Here is a tiny trained network, its code and every weight. The questions are about switching its units off for an input and a target symbol, where a switched-off unit gives its printed mean instead of its output.

import numpy as np


def w(rows, s, z=0):
    codes = np.array(rows[::2]) - 128.0
    scale = np.full(codes.shape[1], s)
    scale[-1] = z or s
    return codes * scale


def f(y):
    return y / 2 * (1 + np.tanh(0.7978845608 * (y + 0.044715 * y**3)))


def softmax(a):
    e = np.exp(a - a.max(-1, keepdims=True))
    return e / e.sum(-1, keepdims=True)


def log_softmax(a):
    a = a - a.max(-1, keepdims=True)
    return a - np.log(np.exp(a).sum(-1, keepdims=True))


def net(x, mask):
    ids = ['ΘΛΞΨαεστ'.index(c) for c in x.split()]
    T = len(ids)
    res = E[ids] + P[:T]
    r = res
    for j in range(3):
        rows = slice(4 * j, 4 * j + 4)
        q, k, v = (r @ M[0][rows].T for M in (Q, K, V))
        z = softmax(np.where(np.tri(T) > 0, q @ k.T / 4**0.5, -1e9)) @ v
        o = O[0][rows]
        res = res + np.where(mask[j], z, o[:, -1]) @ o[:, :-1]
    y = f(res @ A[0][:, :-1].T + A[0][:, -1])
    res = res + np.where(mask[3:7], y, B[0][:, -1]) @ B[0][:, :-1]
    return log_softmax(res[-1] @ U[:, :-1].T + U[:, -1])


Q, K, V, O, A, B = {}, {}, {}, {}, {}, {}
E = w([
[82,132,200,94,82],'Θ',
[152,38,208,176,149],'Λ',
[103,159,166,58,165],'Ξ',
[86,115,88,247,127],'Ψ',
[102,162,69,173,193],'α',
[99,231,120,39,153],'ε',
[171,80,97,80,44],'σ',
[72,203,75,181,138],'τ',
],0.014)
P = w([
[229,254,155,214,77],'0',
[134,158,133,173,145],'1',
[116,124,126,133,141],'2',
[98,102,121,113,145],'3',
[82,92,121,102,140],'4',
[70,77,117,88,148],'5',
[54,71,116,75,147],'6',
[45,56,109,65,149],'7',
[47,49,107,60,141],'8',
],0.0077)
Q[0] = w([
[86,135,83,185,157],'head 1',
[138,134,24,101,108],'head 1',
[42,152,67,153,159],'head 1',
[147,160,109,109,136],'head 1',
[92,69,138,177,176],'head 2',
[93,127,118,11,40],'head 2',
[68,136,172,106,144],'head 2',
[192,111,194,3,53],'head 2',
[213,84,126,133,103],'head 3',
[91,135,105,91,105],'head 3',
[119,130,152,153,167],'head 3',
[95,168,103,166,162],'head 3',
],0.012)
K[0] = w([
[210,182,127,189,73],'head 1',
[96,210,120,132,177],'head 1',
[204,230,216,142,94],'head 1',
[154,165,71,87,161],'head 1',
[197,145,215,187,154],'head 2',
[2,115,111,106,133],'head 2',
[94,144,197,64,91],'head 2',
[14,30,113,60,172],'head 2',
[97,67,131,179,162],'head 3',
[94,178,164,123,143],'head 3',
[160,114,97,86,88],'head 3',
[162,167,102,123,89],'head 3',
],0.01)
V[0] = w([
[131,110,156,152,76],'head 1',
[74,112,192,63,127],'head 1',
[189,128,108,203,88],'head 1',
[141,66,129,208,79],'head 1',
[217,85,101,120,69],'head 2',
[59,190,111,146,112],'head 2',
[127,69,255,128,123],'head 2',
[118,201,152,108,50],'head 2',
[162,151,168,128,82],'head 3',
[195,207,86,149,130],'head 3',
[103,143,186,123,85],'head 3',
[95,109,83,81,128],'head 3',
],0.0099)
O[0] = w([
[201,144,191,102,103,154],'head 1',
[62,190,174,155,122,91],'head 1',
[230,93,111,84,122,186],'head 1',
[231,162,137,139,90,128],'head 1',
[97,119,105,89,13,133],'head 2',
[248,31,163,101,253,179],'head 2',
[113,255,178,126,86,118],'head 2',
[146,79,167,8,153,253],'head 2',
[78,108,152,109,100,172],'head 3',
[77,67,109,41,204,190],'head 3',
[73,134,158,150,71,164],'head 3',
[158,179,152,167,210,96],'head 3',
],0.0076,0.0042)
A[0] = w([
[163,36,171,238,66,233],'neuron 1',
[111,58,23,78,99,122],'neuron 2',
[175,134,2,224,121,253],'neuron 3',
[76,138,19,167,219,97],'neuron 4',
],0.0065,0.004)
B[0] = w([
[132,188,182,39,186,182],'neuron 1',
[33,100,110,219,60,254],'neuron 2',
[185,241,1,209,151,168],'neuron 3',
[48,165,200,230,150,187],'neuron 4',
],0.0073,0.0081)
U = w([
[183,122,176,1,188,236],'Θ',
[113,227,56,142,104,104],'Λ',
[45,216,197,215,123,128],'Ξ',
[215,123,75,97,148,116],'Ψ',
[127,129,87,232,121,127],'α',
[77,46,185,197,100,1],'ε',
[87,86,68,107,53,145],'σ',
[189,11,149,132,146,71],'τ',
],0.0079,0.0077)

Each question gives the input, a string of symbols that net reads in full, and the target symbol t.
The units are the heads (4 rows each of Q, K, V and O) and the neurons (one row each of A and B). Each row of codes is followed by its name. A weight is (code - 128) times the scale printed after its matrix; where a second scale follows, it is the last column's (O, A, B and U).
mask holds one flag per unit, heads first, then neurons. A switched-off unit (its flag False) gives its mean, the last column of its rows in O or B, instead of its output. The means were averaged over made-up inputs and are rounded, as every weight is.
A unit's drop is (log p(t) with every unit on - log p(t) with that unit switched off) / (log p(t) with every unit on - log p(t) with every unit switched off).
The circuit of an input: a set's keep is (log p(t) with only the set's units on - log p(t) with every unit switched off) / (log p(t) with every unit on - log p(t) with every unit switched off). Starting from all 7 units, units are removed one at a time, each time the one whose removal leaves the highest keep (on an exact tie, the one counted first), for as long as the keep stays at least 0.8.
circuit, biggest first: the units of the circuit, biggest drop first
unit that matters most: the unit with the biggest drop
which heads matter: for each layer, one digit per head in row order, 1 if its drop is at least 0.15 and else 0, layers parted by /
drop of u: that unit's drop, to one decimal
input Θ σ Ψ, target Θ: circuit, biggest first	head 2; neuron 2
input α σ σ σ α σ σ α, target α: unit that matters most	neuron 3
input τ σ α α ε Ξ ε α σ, target α: circuit, biggest first	head 2; head 1; head 3
input τ σ α Θ α σ Λ Λ σ, target Λ: which heads matter	011
input τ α Ψ α α, target τ: which heads matter	010
input Ψ Θ Ψ Ψ, target Ψ: circuit, biggest first	head 1; neuron 3
input σ Ψ σ, target Ψ: circuit, biggest first	head 1; head 3
input σ σ Ξ ε σ Λ σ Ξ σ, target Ξ: circuit, biggest first	head 1; head 2
input Ξ Λ Λ Ξ Θ Ψ, target Ξ: which heads matter	100
input σ α Θ τ, target σ: circuit, biggest first	head 2; head 3
input σ Λ Λ σ, target Λ: circuit, biggest first	head 2; head 3; head 1; neuron 3
input Ξ Θ ε α, target Ξ: circuit, biggest first	head 1; neuron 4
input σ Ξ σ Λ Λ σ Ξ Λ Λ, target Ξ: which heads matter	010
input ε σ σ σ σ τ α ε α, target ε: circuit, biggest first	head 2; head 1; neuron 4; neuron 2
input σ ε ε τ Λ α, target σ: circuit, biggest first	head 2
input Ξ τ α τ σ α, target Ξ: circuit, biggest first	neuron 4; head 1
input Ξ Λ Θ σ Λ, target Ξ: which heads matter	011
input ε σ Θ, target Θ: which heads matter	000
input Θ τ τ α σ σ σ τ, target Θ: which heads matter	010
input Ξ ε Ψ Ψ σ Λ α σ Ξ, target Ξ: circuit, biggest first	head 2
input τ α ε τ, target τ: drop of head 2	0.7
input Θ σ σ Ξ α α Θ σ τ, target Θ: drop of neuron 3	0.1
input ε Ψ Ψ τ τ Ξ τ, target ε: drop of neuron 4	0.2
input ε Λ α ε, target Ξ: drop of head 2	-0.2
